Where the symbols take the objects:
CM l FB
CM x DL
CM g TD
CM w FP
CM f FH
GJ l HL
GJ x MQ
GJ g TP
GJ w DZ
GJ f DG
LB l ZP
LB x PJ
LB g QC
LB w LL
LB f LM
BR l QF
BR x DH
BR g MB
BR w JD
BR f JQ
QC l RM
QC x GQ
QC g SG
QC w LM
QC f LB
ZG l TT
ZG x HN
ZG g SD
ZG w SQ
ZG f ZM
LT l CM
LT x SF
LT g FR
LT w QQ
LT f QJ
PB l LF
PB x DZ
PB g JN
PB w ZL
PB f HL
GL l NT
GL x MJ
GL g TH
GL w BS
GL f QS
MJ l NF
MJ x CJ
MJ g LJ
MJ w TH
MJ f DP
PC l CJ
PC x JJ
PC g HM
PC w LP
PC f HT
TZ l LM
TZ x MG
TZ g GP
TZ w PJ
TZ f GQ
RD l DG
RD x ZH
RD g JG
RD w MQ
RD f HF
HR l QS
HR x MF
HR g CJ
HR w MJ
HR f LJ
TC l DH
TC x PB
TC g ZL
TC w TL
TC f HS
JJ l PZ
JJ x JD
JJ g BT
JJ w HM
JJ f QF
SF l DL
SF x SB
SF g SM
SF w FR
SF f MZ
TN l JN
TN x RD
TN g MQ
TN w GJ
TN f TP
BD l PJ
BD x BM
BD g CD
BD w ZB
BD f MG
ZM l ZH
ZM x QH
ZM g ZG
ZM w FM
ZM f SQ
HS l GH
HS x HL
HS g TC
HS w LF
HS f TL
GQ l LL
GQ x ZB
GQ g TZ
GQ w SG
GQ f PJ
DZ l TC
DZ x TP
DZ g DG
DZ w JN
DZ f FZ
FZ l HS
FZ x GJ
FZ g DZ
FZ w PB
FZ f JN
DS l RD
DS x ZM
DS g FM
DS w TT
DS f DT
MQ l FZ
MQ x JG
MQ g HF
MQ w TP
MQ f TN
TM l BG
TM x QS
TM g NF
TM w NT
TM f PP
GG l BD
GG x DD
GG g FF
GG w TJ
GG f LC
LP l LJ
LP x HM
LP g HT
LP w MF
LP f PZ
QH l DS
QH x ZP
QH g HN
QH w ZG
QH f SD
JD l PC
JD x MB
JD g JQ
JD w BT
JD f PG
SQ l SC
SQ x SD
SQ g ZM
SQ w DS
SQ f FM
BS l ZT
BS x TH
BS g QS
BS w TM
BS f NF
ZQ l SD
ZQ x LM
ZQ g RH
ZQ w ZP
ZQ f RM
QQ l FP
QQ x FR
QQ g QJ
QQ w GF
QQ f DL
GF l DQ
GF x QJ
GF g DL
GF w CM
GF f TD
HT l HR
HT x QF
HT g PC
HT w PZ
HT f LP
DH l PG
DH x LF
DH g ZF
DH w MB
DH f GH
TH l PP
TH x LJ
TH g DP
TH w QS
TH f GL
LF l BR
LF x TC
LF g TL
LF w ZF
LF f GM
DD l BM
DD x SL
DD g PF
DD w FF
DD f QT
JN l TL
JN x DG
JN g FZ
JN w HL
JN f PB
ZF l JD
ZF x TL
ZF g GM
ZF w GH
ZF f DH
CJ l GL
CJ x PZ
CJ g NL
CJ w LJ
CJ f HR
RH l QH
RH x LB
RH g LL
RH w RM
RH f ZQ
BM l GP
BM x GG
BM g TJ
BM w CD
BM f LS
QT l LS
QT x PR
QT g DD
QT w GG
QT f FF
ZH l TN
ZH x DS
ZH g TT
ZH w JG
ZH f SC
FB l QT
FB x GD
FB g MR
FB w SL
FB f NS
PF l TJ
PF x NS
PF g PR
PF w QT
PF f DD
FP l SL
FP x TD
FP g FH
FP w DQ
FP f GD
TT l MQ
TT x FM
TT g DT
TT w SC
TT f ZH
DP l TM
DP x HR
DP g MJ
DP w GL
DP f TH
QJ l FH
QJ x MZ
QJ g LT
QJ w DL
QJ f QQ
TJ l ZB
TJ x FF
TJ g LC
TJ w LS
TJ f BM
SB l LT
SB x BG
SB g JT
SB w SM
SB f JM
LS l TZ
LS x LC
LS g BM
LS w BD
LS f CD
ZC l SM
ZC x NT
ZC g ZT
ZC w PN
ZC f BG
JT l FR
JT x ZC
JT g PN
JT w JM
JT f SB
BT l LP
BT x JQ
BT g PG
BT w QF
BT f JJ
DL l GD
DL x LT
DL g QQ
DL w TD
DL f GF
PP l PN
PP x BS
PP g TM
PP w MT
PP f NT
FR l TD
FR x SM
FR g MZ
FR w QJ
FR f LT
FH l NS
FH x GF
FH g CM
FH w GD
FH f FP
HL l GM
HL x FZ
HL g PB
HL w TC
HL f ZL
MZ l GF
MZ x JM
MZ g SF
MZ w LT
MZ f FR
FM l JG
FM x ZG
FM g SQ
FM w DT
FM f DS
DQ l PF
DQ x FH
DQ g GD
DQ w FB
DQ f MR
LM l MP
LM x SG
LM g LB
LM w RH
LM f LL
HN l FM
HN x RM
HN g MP
HN w SD
HN f QH
CD l GQ
CD x TJ
CD g LS
CD w MG
CD f BD
MT l SB
MT x TM
MT g NT
MT w ZC
MT f ZT
SG l ZQ
SG x TZ
SG g PJ
SG w LB
SG f QC
QS l MT
QS x DP
QS g GL
QS w NF
QS f BS
LC l MG
LC x QT
LC g GG
LC w BM
LC f TJ
LJ l BS
LJ x NL
LJ g HR
LJ w DP
LJ f MJ
JG l GJ
JG x TT
JG g SC
JG w HF
JG f RD
DG l ZL
DG x TN
DG g GJ
DG w FZ
DG f DZ
MB l JJ
MB x ZF
MB g GH
MB w JQ
MB f BR
FF l CD
FF x PF
FF g QT
FF w LC
FF f GG
NF l ZC
NF x GL
NF g BS
NF w PP
NF f TM
MR l DD
MR x FP
MR g DQ
MR w NS
MR f FB
NT l JT
NT x NF
NT g PP
NT w ZT
NT f MT
TP l PB
TP x HF
TP g TN
TP w DG
TP f GJ
SD l DT
SD x MP
SD g QH
SD w ZM
SD f ZG
DT l HF
DT x SQ
DT g DS
DT w ZH
DT f TT
PG l HT
PG x BR
PG g JD
PG w JJ
PG f BT
SL l GG
SL x MR
SL g NS
SL w PF
SL f PR
ZB l QC
ZB x CD
ZB g MG
ZB w TZ
ZB f GP
RM l ZG
RM x LL
RM g ZQ
RM w MP
RM f ZP
PN l MZ
PN x ZT
PN g BG
PN w SB
PN f JT
HM l NL
HM x BT
HM g QF
HM w HT
HM f PC
PR l LC
PR x FB
PR g SL
PR w DD
PR f PF
JQ l HM
JQ x GH
JQ g BR
JQ w PG
JQ f JD
GD l PR
GD x CM
GD g FP
GD w MR
GD f DQ
TD l MR
TD x QQ
TD g GF
TD w FH
TD f CM
MG l SG
MG x LS
MG g BD
MG w GP
MG f ZB
PZ l MJ
PZ x PC
PZ g LP
PZ w NL
PZ f MF
BG l SF
BG x MT
BG g ZC
BG w JT
BG f PN
PJ l RH
PJ x GP
PJ g GQ
PJ w QC
PJ f SG
NL l TH
NL x LP
NL g MF
NL w HR
NL f CJ
HF l DZ
HF x SC
HF g RD
HF w TN
HF f MQ
MP l SQ
MP x ZQ
MP g ZP
MP w QH
MP f HN
NS l FF
NS x DQ
NS g FB
NS w PR
NS f SL
GP l LB
GP x BD
GP g ZB
GP w GQ
GP f TZ
SM l QQ
SM x JT
SM g JM
SM w MZ
SM f SF
JM l QJ
JM x PN
JM g SB
JM w SF
JM f SM
MF l DP
MF x HT
MF g PZ
MF w CJ
MF f NL
GM l JQ
GM x HS
GM g LF
GM w DH
GM f ZF
LL l HN
LL x QC
LL g LM
LL w ZQ
LL f RH
GH l BT
GH x GM
GH g DH
GH w BR
GH f MB
QF l MF
QF x PG
QF g JJ
QF w PC
QF f HM
TL l MB
TL x ZL
TL g HS
TL w GM
TL f LF
ZT l JM
ZT x PP
ZT g MT
ZT w BG
ZT f ZC
ZL l ZF
ZL x JN
ZL g HL
ZL w HS
ZL f TC
ZP l ZM
ZP x RH
ZP g RM
ZP w HN
ZP f MP
SC l TP
SC x DT
SC g ZH
SC w RD
SC f JG

In the rows, 58 means zero.

The rows follow the links: the fewer symbols apart two objects are, the more alike their rows tend to be.

Each row is also shifted at random along 7 hidden directions that mean nothing.

Known rows, each with its object:
[  41   71   73   54   46   61   56   79   51   59   71   65   50   60   82   43   74   62   36   58   64   34   79   50   66   65   52   40   62   89   61   64   50   79   51   48] -> QH
[  45   52   77   65   44   58   45   54   60   45   56   56   43   59   63   73   54   67   51   41   67   48   54   64   70   61   54   60   83   66   59   66   55   59   76   33] -> CD
[  72   55   52   48   62   59   83   67   68   60   55   52   62   54   57   72   61   63   49   39   61   84   50   55   61   50   95   53   46   35   69   75   66   53   58   61] -> MF
[  59   73   41   42   75   55   57   68   43   66   60   63   75   53   50   50   50   41   63   68   56   57   71   41   54   31   57   38   45   61   48   72   56   47   64   64] -> JD
[  74   43   59   68   57   62   54   57   54   45   59   56   50   62   56   79   54   62   59   34   69   55   59   62   60   55   65   53   62   54   65   61   57   61   69   33] -> LS
[  94   39   44   72   59   62   87   53   88   55   53   42   65   59   53   58   59   65   59   56   62   95   23   70   53   65   84   78   40   22   72   36   82   43   37   77] -> JT
[  55   60   55   37   65   55   46   62   28   72   66   68   65   56   45   44   57   59   64   81   45   49   89   49   52   52   48   25   54   72   49   85   51   67   71   63] -> TL
[  62   56   56   49   70   45   59   63   75   51   51   68   63   58   66   90   49   68   55   31   47   71   50   62   62   55   84   61   51   37   56   77   58   68   55   54] -> BR
[  47   53   54   47   43   53   80   54   56   59   70   59   62   59   65   50   58   63   56   59   71   67   43   39   52   60   65   48   49   57   69   45   58   55   61   55] -> ZL
[  25   71   69   40   49   47   62   66   66   60   58   66   52   61   92   63   60   67   32   57   53   37   55   57   65   76   67   64   67   77   62   45   52   83   50   55] -> GM
[  58   43   58   63   54   53   46   60   40   50   66   67   56   66   54   69   56   58   68   51   58   40   72   56   45   60   45   55   50   60   62   46   48   70   66   44] -> SD
[  79   59   57   67   51   64   59   67   66   55   63   55   64   59   54   39   70   61   56   67   56   57   50   66   77   67   63   60   62   61   49   46   60   56   50   63] -> BD
[  72   71   54   34   60   70   80   54   55   77   65   49   61   49   65   34   54   64   46   70   71   82   54   38   70   50   78   20   62   66   59   92   70   45   62   62] -> TH
[  50   60   62   63   54   61   61   56   61   54   46   47   45   61   66   78   56   53   45   44   64   47   47   69   62   63   68   83   74   58   65   34   59   56   68   47] -> QJ
[  71   74   52   53   71   57   55   66   59   71   47   54   70   54   47   46   57   46   67   80   42   65   51   67   65   54   56   72   58   51   41   53   68   39   59   88] -> TM
[  41   64   82   67   45   48   44   84   63   44   55   67   52   57   56   81   68   56   64   28   53   53   56   67   71   56   56   81   64   48   49   65   49   55   74   54] -> ZP
[  59   57   79   65   37   59   60   60   71   53   67   57   62   46   41   35   64   68   76   56   68   95   35   48   79   51   51   47   67   46   43   97   65   27   71   64] -> RH
[  62   84   51   55   64   69   61   66   41   65   54   48   56   55   61   54   58   32   54   54   74   46   59   47   69   40   58   56   70   74   55   46   56   38   73   50] -> TD
[  39   60   52   43   53   61   71   47   40   69   59   49   56   56   56   45   52   54   50   77   69   58   63   42   46   50   54   41   61   69   70   59   60   49   70   57] -> NL
[  77   44   51   59   76   65   65   39   71   61   52   52   51   59   70   71   47   71   51   51   59   73   59   63   43   64   69   49   49   49   72   73   70   72   36   57] -> MT
[  40   58   78   61   49   63   51   41   70   47   62   61   38   54   82   65   53   76   44   30   76   57   62   50   70   64   56   37   81   78   63   94   50   74   55   24] -> PJ
[  77   60   56   64   55   66   64   72   55   60   74   61   63   57   58   34   73   58   62   61   63   63   70   48   60   58   55   38   42   62   57   66   56   63   42   63] -> RM
[  50   78   66   49   54   51   56   94   58   68   61   68   72   53   47   36   83   54   56   74   33   59   72   63   75   60   61   61   50   58   39   74   52   60   53   88] -> JN
[  74   71   51   66   59   63   55   68   60   56   63   60   67   57   54   41   68   47   65   58   58   53   56   56   74   55   56   60   58   64   43   49   53   51   50   60] -> GQ
[  36   59   71   61   39   53   50   65   44   54   66   62   56   59   53   49   62   53   67   64   65   46   57   50   57   55   34   60   63   68   54   49   51   48   76   54] -> HN
[  66   51   54   44   63   52   57   67   46   63   63   68   66   59   50   66   58   64   63   55   46   61   71   56   54   58   69   43   45   49   56   73   54   70   63   61] -> HS
[  66   58   43   41   65   52   62   55   44   64   65   64   71   57   53   54   46   55   67   66   58   63   58   42   52   45   61   36   47   57   55   65   57   53   67   57] -> DH
[  30   48   68   57   48   42   30   39   50   52   58   69   65   54   29   51   45   61   85   76   46   56   54   57   58   52   24   59   73   58   36   73   49   44   82   58] -> JG
[  44   59   73   75   35   52   51   58   73   54   61   60   63   56   44   29   71   58   76   78   49   63   35   67   69   74   33   89   65   55   41   35   57   43   53   82] -> LL
[  15   78   74   57   39   42   60   72   71   49   58   65   62   52   61   57   64   50   57   48   61   57   39   49   74   50   53   79   68   57   46   54   49   40   70   60] -> TP

Complete each set of four: the symbols that take the first to the second take the third to the fourth, perhaps in another order.
Answers are names.
[  67   45   54   63   47   60   69   58   53   53   74   61   57   63   68   52   62   65   58   51   72   55   58   46   50   65   58   43   45   62   71   44   56   69   50   45]
to [  37   59   65   52   42   53   63   45   75   53   69   64   61   53   72   36   56   74   51   63   66   63   41   44   69   64   55   42   67   71   55   69   56   61   49   50]
as [  73   49   47   53   54   57   59   58   42   55   74   64   70   59   49   48   53   58   70   59   67   59   59   40   57   46   56   30   49   61   55   61   55   52   69   46]
to TP

[  79   80   48   40   67   66   74   74   59   78   58   52   69   52   59   32   67   53   48   78   50   71   55   55   75   57   79   48   55   60   49   65   68   50   51   83]
to [  59   59   57   51   71   62   58   45   64   64   49   55   50   58   73   70   46   65   50   54   58   62   58   60   52   62   64   54   62   59   64   67   65   67   50   55]
as [  41   41   52   43   50   48   58   20   45   60   65   59   63   56   46   52   29   65   77   75   70   72   37   36   41   47   40   38   64   57   59   63   62   37   83   49]
to PG

[  81   50   48   65   56   60   61   72   46   55   72   64   66   62   51   51   67   53   70   54   61   56   66   52   52   55   57   48   36   54   59   47   54   62   53   59]
to [  94   54   39   56   48   65   92   68   54   53   84   57   73   59   66   44   62   57   61   42   90   76   40   27   61   45   82   26   34   52   71   47   62   47   55   43]
as [  50   52   62   43   55   45   47   50   50   65   58   66   69   56   38   47   49   66   74   84   40   65   51   59   58   59   46   53   63   53   41   68   59   49   75   74]
to MB

[  59   59   67   67   45   58   48   64   57   55   59   55   59   57   47   43   65   57   62   71   55   51   49   66   75   61   47   66   75   64   45   48   58   45   69   60]
to [  84   50   47   66   65   66   49   69   43   65   72   65   65   63   52   33   77   57   66   78   45   44   93   60   46   69   43   42   33   69   57   53   51   84   30   71]
as [  44   52   49   60   70   51   38   56   38   56   59   72   61   63   47   66   59   51   68   61   41   33   95   60   35   58   39   57   42   64   57   55   38   84   49   56]
to MB

[  46   77   55   42   56   59   70   67   47   72   55   52   60   56   61   48   61   46   47   73   59   53   56   51   62   54   65   61   62   66   58   45   60   48   69   68]
to [  65   79   56   42   66   61   66   70   59   73   51   55   63   53   64   52   60   53   48   65   52   63   55   58   72   57   74   57   63   60   50   64   64   52   60   73]
as [  61   76   54   47   70   57   62   64   56   64   48   55   60   54   60   73   49   46   58   47   58   64   49   56   65   45   71   65   62   51   53   60   63   42   71   61]
to NT

[  78   65   45   51   87   42   39   84   53   57   45   74   78   58   35   90   55   46   75   44   23   58   72   73   60   43   73   72   40   30   36   71   51   60   65   74]
to [  69   61   53   44   72   63   69   73   57   67   55   57   57   56   63   68   66   63   38   47   50   66   83   60   57   55   87   39   47   52   67   91   59   76   48   61]
as [  26   67   78   54   55   44   29   65   57   52   54   72   62   50   41   59   58   59   68   60   39   53   70   60   72   49   39   57   73   62   32   96   45   54   75   59]
to TC

[  43   62   53   58   51   48   61   58   67   47   65   68   61   63   80   65   58   58   49   45   63   39   47   52   61   64   63   66   55   67   61   27   47   73   47   43]
to [  26   71   58   60   52   40   47   65   57   44   55   70   65   59   56   74   54   41   67   43   56   38   47   53   61   46   48   84   61   57   47   32   42   49   72   48]
as [  65   55   75   62   44   61   63   46   85   60   49   46   54   52   50   46   61   75   58   67   53   86   22   75   84   76   69   78   83   45   48   64   73   40   62   72]
to FH

[  49   59   51   58   45   51   72   53   74   48   69   63   68   58   70   47   57   59   58   53   70   62   30   43   65   58   64   59   53   59   58   38   54   54   48   51]
to [  72   43   51   55   54   54   61   47   63   51   71   66   68   57   55   53   52   73   68   53   62   72   48   47   62   57   66   34   51   53   55   70   57   62   56   46]
as [  62   59   66   69   57   64   52   58   73   53   63   64   51   58   72   50   70   69   52   48   55   54   69   63   66   75   56   55   58   67   56   68   51   82   31   54]
to PJ

[  89   51   27   48   88   57   47   56   44   73   62   69   78   63   46   42   57   57   68   93   26   48   90   63   37   63   52   39   29   60   49   55   54   85   29   81]
to [  44   41   69   54   54   53   66   42   85   59   51   56   52   55   64   60   58   86   43   65   46   79   53   71   53   78   69   59   59   46   68   81   66   76   38   68]
as [  50   49   46   53   67   56   65   52   50   60   52   57   54   63   60   79   55   54   49   53   54   48   73   61   34   59   67   64   45   53   76   43   53   75   51   54]
to TH

[  32   55   71   49   53   37   46   56   68   52   47   68   58   60   59   86   47   68   62   49   41   56   39   69   62   66   61   83   68   45   50   53   55   61   74   59]
to [  33   74   62   52   52   47   70   68   77   58   52   57   66   53   64   53   60   54   48   63   55   66   37   56   66   53   65   76   59   52   53   51   63   43   55   73]
as [  77   72   47   60   71   62   62   84   42   60   48   48   68   53   34   66   58   29   66   53   61   65   63   58   59   23   64   63   49   41   52   63   67   22   81   68]
to QQ

[  74   49   53   74   69   58   35   65   45   54   60   69   61   63   41   63   67   50   79   55   40   44   86   70   45   62   39   66   40   53   51   52   46   75   46   64]
to [  79   56   39   57   60   53   59   71   41   49   70   67   73   62   48   67   54   43   74   43   66   53   56   43   57   39   64   48   41   51   55   41   50   49   72   45]
as [  61   59   53   46   62   58   69   55   59   66   52   53   57   59   62   66   55   60   51   57   55   63   51   61   57   63   77   63   59   51   63   52   62   59   61   63]
to ZT

[  47   73   69   59   48   62   45   60   53   57   62   58   56   53   56   36   62   53   57   67   63   47   60   53   79   54   42   50   81   81   42   67   52   48   68   51]
to [  68   59   54   66   64   62   50   57   48   45   63   64   58   55   48   76   51   46   76   22   74   64   64   44   60   35   56   46   56   51   54   80   47   45   73   32]
as [  32   69   57   49   69   45   46   63   52   57   49   65   62   56   56   74   49   47   59   58   47   45   68   57   51   43   50   66   57   59   50   62   51   56   68   58]
to PC

[  51   60   47   45   61   63   73   50   50   69   57   53   51   62   74   60   56   57   40   65   63   47   63   53   46   66   69   55   56   68   75   38   57   73   51   55]
to [  56   58   50   44   50   60   79   53   48   70   61   47   67   50   38   36   54   53   63   79   69   83   47   41   55   41   62   41   56   49   60   69   67   26   76   70]
as [  71   54   53   58   62   68   57   47   46   61   53   47   52   58   47   62   51   54   59   58   65   61   60   59   59   51   61   52   69   58   60   62   61   46   73   49]
to MZ

[  42   50   69   52   44   50   66   58   65   56   63   64   56   57   60   62   63   73   56   50   56   69   53   54   58   67   66   56   55   49   63   70   55   67   58   59]
to [  54   50   50   54   58   55   69   55   52   52   68   65   60   57   59   71   55   59   61   35   71   67   66   39   46   46   68   38   41   50   71   73   49   65   57   41]
as [  84   71   39   44   80   67   68   65   51   73   56   55   64   59   67   57   57   49   50   61   54   57   69   54   57   55   77   47   46   61   59   56   62   65   47   66]
to DP

[  20   68   61   49   43   53   80   56   63   61   54   49   51   59   74   56   59   53   38   65   69   51   40   52   53   61   64   75   65   64   74   28   59   51   61   60]
to [  55   47   42   51   46   56   83   31   55   66   59   46   62   61   54   48   46   56   65   79   71   71   21   48   44   64   60   72   57   49   71   12   67   38   66   65]
as [  81   55   32   54   73   73   52   48    6   70   59   46   63   57   22   47   45   29   77   82   70   49   84   42   39   25   38   29   55   67   58   57   58   29   90   51]
to TD

[  27   74   62   43   59   43   52   74   48   56   53   70   57   63   74   86   53   48   49   43   53   30   62   55   58   54   62   72   62   66   57   41   45   68   74   48]
to [  58   50   49   52   58   44   58   45   62   59   56   62   74   56   40   54   45   58   78   74   48   73   34   56   52   54   53   67   52   39   47   48   62   40   67   74]
as [  63   43   57   68   61   59   37   47   48   47   57   62   49   63   52   77   51   60   64   44   58   40   71   66   55   60   50   56   67   63   58   58   48   70   66   34]
to PJ

[  54   46   74   57   40   66   70   40   73   60   54   41   46   53   56   48   54   77   47   66   71   85   35   62   71   65   66   52   83   55   64   79   75   40   71   56]
to [  35   57   69   59   51   64   63   44   65   63   52   43   43   56   72   46   55   64   39   76   68   57   57   60   51   64   47   57   72   72   71   61   70   56   53   59]
as [  47   39   64   67   42   63   51   30   48   59   72   59   51   59   54   29   57   69   70   80   68   57   66   48   40   71   22   40   59   74   64   59   54   65   49   54]
to SG

[  68   47   45   41   62   65   61   37   33   79   60   51   64   55   33   30   51   59   69   99   52   70   69   50   44   55   47   30   57   61   58   72   63   48   70   73]
to [  66   65   48   59   82   66   58   70   47   59   48   53   51   61   69   82   55   44   42   42   62   43   88   62   43   43   65   54   46   62   71   64   58   69   51   49]
as [  47   41   70   59   53   67   58   36   61   62   51   45   40   57   62   57   52   76   42   70   64   62   65   66   49   68   53   46   74   65   73   80   69   65   57   50]
to MR

